Below is a small trained network, with its code and all its weights. Each question gives an input and a class and asks what happens when units are switched off, that is, made to give their printed mean instead of their output.

import numpy as np


def w(rows, s, z=0):
    codes = np.array(rows[::2]) - 128.0
    scale = np.full(codes.shape[1], s)
    scale[-1] = z or s
    return codes * scale


def f(y):
    return np.maximum(y, 0)


def log_softmax(a):
    a = a - a.max(-1, keepdims=True)
    return a - np.log(np.exp(a).sum(-1, keepdims=True))


def net(x, mask):
    res = np.array(x, float).reshape(1, 5) / 4 @ E
    y = f(res @ A[0][:, :-1].T + A[0][:, -1])
    res = res + np.where(mask, y, B[0][:, -1]) @ B[0][:, :-1]
    return log_softmax(res[-1] @ U[:, :-1].T + U[:, -1])


A, B = {}, {}
E = w([
[149,8,106,70,122,146,153,147,173],'x0',
[125,144,53,129,225,71,134,191,121],'x1',
[62,178,165,39,148,179,56,164,90],'x2',
[140,104,183,125,134,104,253,94,32],'x3',
[171,136,237,158,59,23,107,236,95],'x4',
],0.011)
A[0] = w([
[143,107,178,106,101,25,82,231,64,132],'neuron 0',
[102,73,103,22,147,188,93,125,119,116],'neuron 1',
[92,131,131,58,150,217,50,154,162,176],'neuron 2',
[191,66,82,115,183,77,159,117,113,125],'neuron 3',
[193,70,85,142,88,106,223,137,158,179],'neuron 4',
[185,115,100,179,172,125,229,92,89,166],'neuron 5',
[89,168,150,146,182,198,183,48,73,167],'neuron 6',
[254,99,200,169,22,129,116,127,199,195],'neuron 7',
[109,119,221,91,144,86,90,145,64,198],'neuron 8',
[91,108,78,77,189,167,175,99,63,250],'neuron 9',
[232,63,120,177,48,110,173,135,214,142],'neuron 10',
[100,151,197,124,129,85,152,196,68,141],'neuron 11',
[80,161,174,160,110,172,119,67,83,158],'neuron 12',
[146,86,141,141,161,86,186,84,111,137],'neuron 13',
[81,159,146,68,82,175,130,142,172,54],'neuron 14',
[135,180,143,130,129,138,19,171,188,144],'neuron 15',
[114,129,133,92,83,152,83,124,122,116],'neuron 16',
[155,150,246,128,78,126,86,164,85,189],'neuron 17',
[236,126,194,98,90,40,169,156,73,181],'neuron 18',
[140,168,89,157,138,74,81,205,177,95],'neuron 19',
[75,136,86,95,183,146,45,155,194,255],'neuron 20',
[144,130,112,209,149,120,101,167,152,208],'neuron 21',
[144,126,71,113,201,67,254,130,69,147],'neuron 22',
[186,72,112,137,42,103,161,76,144,87],'neuron 23',
[89,139,146,86,122,219,115,82,144,153],'neuron 24',
],0.0093,0.0042)
B[0] = w([
[102,162,136,137,126,96,142,190,40,253],'neuron 0',
[84,64,114,90,163,109,161,105,119,214],'neuron 1',
[25,67,87,88,178,103,121,120,158,241],'neuron 2',
[174,129,103,120,199,126,193,172,164,192],'neuron 3',
[191,137,167,113,176,148,152,123,123,217],'neuron 4',
[207,143,89,154,113,157,179,134,148,221],'neuron 5',
[130,143,78,171,77,125,120,2,142,224],'neuron 6',
[163,90,204,104,142,158,70,130,78,245],'neuron 7',
[40,131,100,146,82,160,137,164,79,215],'neuron 8',
[123,142,47,104,85,109,179,99,162,234],'neuron 9',
[200,106,178,37,183,127,123,107,49,228],'neuron 10',
[76,126,127,168,87,120,167,182,78,213],'neuron 11',
[112,166,188,122,40,128,101,69,170,193],'neuron 12',
[230,190,113,148,143,135,191,125,127,190],'neuron 13',
[78,101,160,138,166,161,129,137,173,175],'neuron 14',
[104,161,146,166,175,101,62,169,180,229],'neuron 15',
[105,77,163,155,137,150,104,159,155,171],'neuron 16',
[74,154,181,139,74,151,103,179,130,244],'neuron 17',
[143,146,187,125,107,168,203,152,20,248],'neuron 18',
[153,172,141,138,154,73,60,158,79,204],'neuron 19',
[99,127,65,129,207,72,77,118,132,250],'neuron 20',
[180,162,128,103,132,96,100,146,84,188],'neuron 21',
[170,159,70,182,117,131,193,153,135,229],'neuron 22',
[163,91,173,62,145,179,122,60,96,194],'neuron 23',
[32,109,129,49,110,130,133,98,200,211],'neuron 24',
],0.0088,0.014)
U = w([
[101,167,111,146,30,143,126,13,165,163],'0',
[175,156,86,163,123,130,173,132,167,34],'1',
[64,118,197,135,79,153,51,135,207,2],'2',
[128,185,106,149,167,48,12,159,146,193],'3',
[42,44,81,96,145,117,127,98,168,116],'4',
[191,101,200,100,141,146,119,101,114,160],'5',
[79,149,181,152,55,129,146,192,85,148],'6',
],0.011,0.0017)

Each question gives the input, the list of numbers given to net, and the class t.
The units are the neurons (one row each of A and B). Each row of codes is followed by its name. A weight is (code - 128) times the scale printed after its matrix; where a second scale follows, it is the last column's (A, B and U).
mask holds one flag per neuron, in row order. A switched-off neuron (its flag False) gives its mean, the last column of its row in B, instead of its output. The means were averaged over made-up inputs and are rounded, as every weight is.
A unit's drop is (log p(t) with every unit on - log p(t) with that unit switched off) / (log p(t) with every unit on - log p(t) with every unit switched off).
The circuit of an input: a set's keep is (log p(t) with only the set's units on - log p(t) with every unit switched off) / (log p(t) with every unit on - log p(t) with every unit switched off). Starting from the 12 units with the biggest drops (on a tie, the unit counted first), units are removed one at a time, each time the one whose removal leaves the highest keep (on an exact tie, the one counted first), for as long as the keep stays at least 0.8.
units of the circuit, in order: the units of the circuit, biggest drop first
most important unit: the unit with the biggest drop
k most important neurons: the k neurons with the biggest drops, biggest first
drop when u is switched off: that unit's drop, to one decimal
input [3,-4,-1,2,-7], class 0: 2 most important neurons -> neuron 6; neuron 20
input [-1,6,-2,0,2], class 1: units of the circuit, in order -> neuron 17; neuron 22
input [-5,-3,-5,4,-4], class 0: units of the circuit, in order -> neuron 6
input [-4,2,-7,-4,4], class 5: units of the circuit, in order -> neuron 10; neuron 7
input [-6,-6,-5,-1,-1], class 5: 3 most important neurons -> neuron 7; neuron 9; neuron 10
input [6,-6,-4,5,-8], class 0: 2 most important neurons -> neuron 6; neuron 9
input [-3,-5,4,-8,7], class 3: 3 most important neurons -> neuron 15; neuron 19; neuron 0
input [8,-2,6,-8,4], class 4: 4 most important neurons -> neuron 2; neuron 1; neuron 14; neuron 20
input [-7,-1,-3,-6,-8], class 4: 3 most important neurons -> neuron 20; neuron 2; neuron 24
input [8,6,-5,-4,-1], class 5: 2 most important neurons -> neuron 10; neuron 4
input [-8,1,0,-6,8], class 6: 2 most important neurons -> neuron 17; neuron 11
input [1,-2,-3,6,0], class 5: 2 most important neurons -> neuron 23; neuron 10
input [3,2,-7,3,0], class 5: 2 most important neurons -> neuron 10; neuron 23
input [-7,-7,4,-7,-7], class 4: units of the circuit, in order -> neuron 2
input [5,2,1,2,-1], class 1: 2 most important neurons -> neuron 2; neuron 24
input [-4,0,-5,7,2], class 1: 3 most important neurons -> neuron 22; neuron 5; neuron 13
input [0,-2,-2,3,-3], class 0: drop when neuron 6 is switched off -> 0.2
input [-1,0,1,7,0], class 1: drop when neuron 7 is switched off -> 0.1
input [-4,-2,2,8,0], class 0: drop when neuron 6 is switched off -> 0.8
input [2,-3,0,6,-7], class 0: drop when neuron 16 is switched off -> 0.0
input [3,4,-2,0,1], class 1: most important unit -> neuron 7
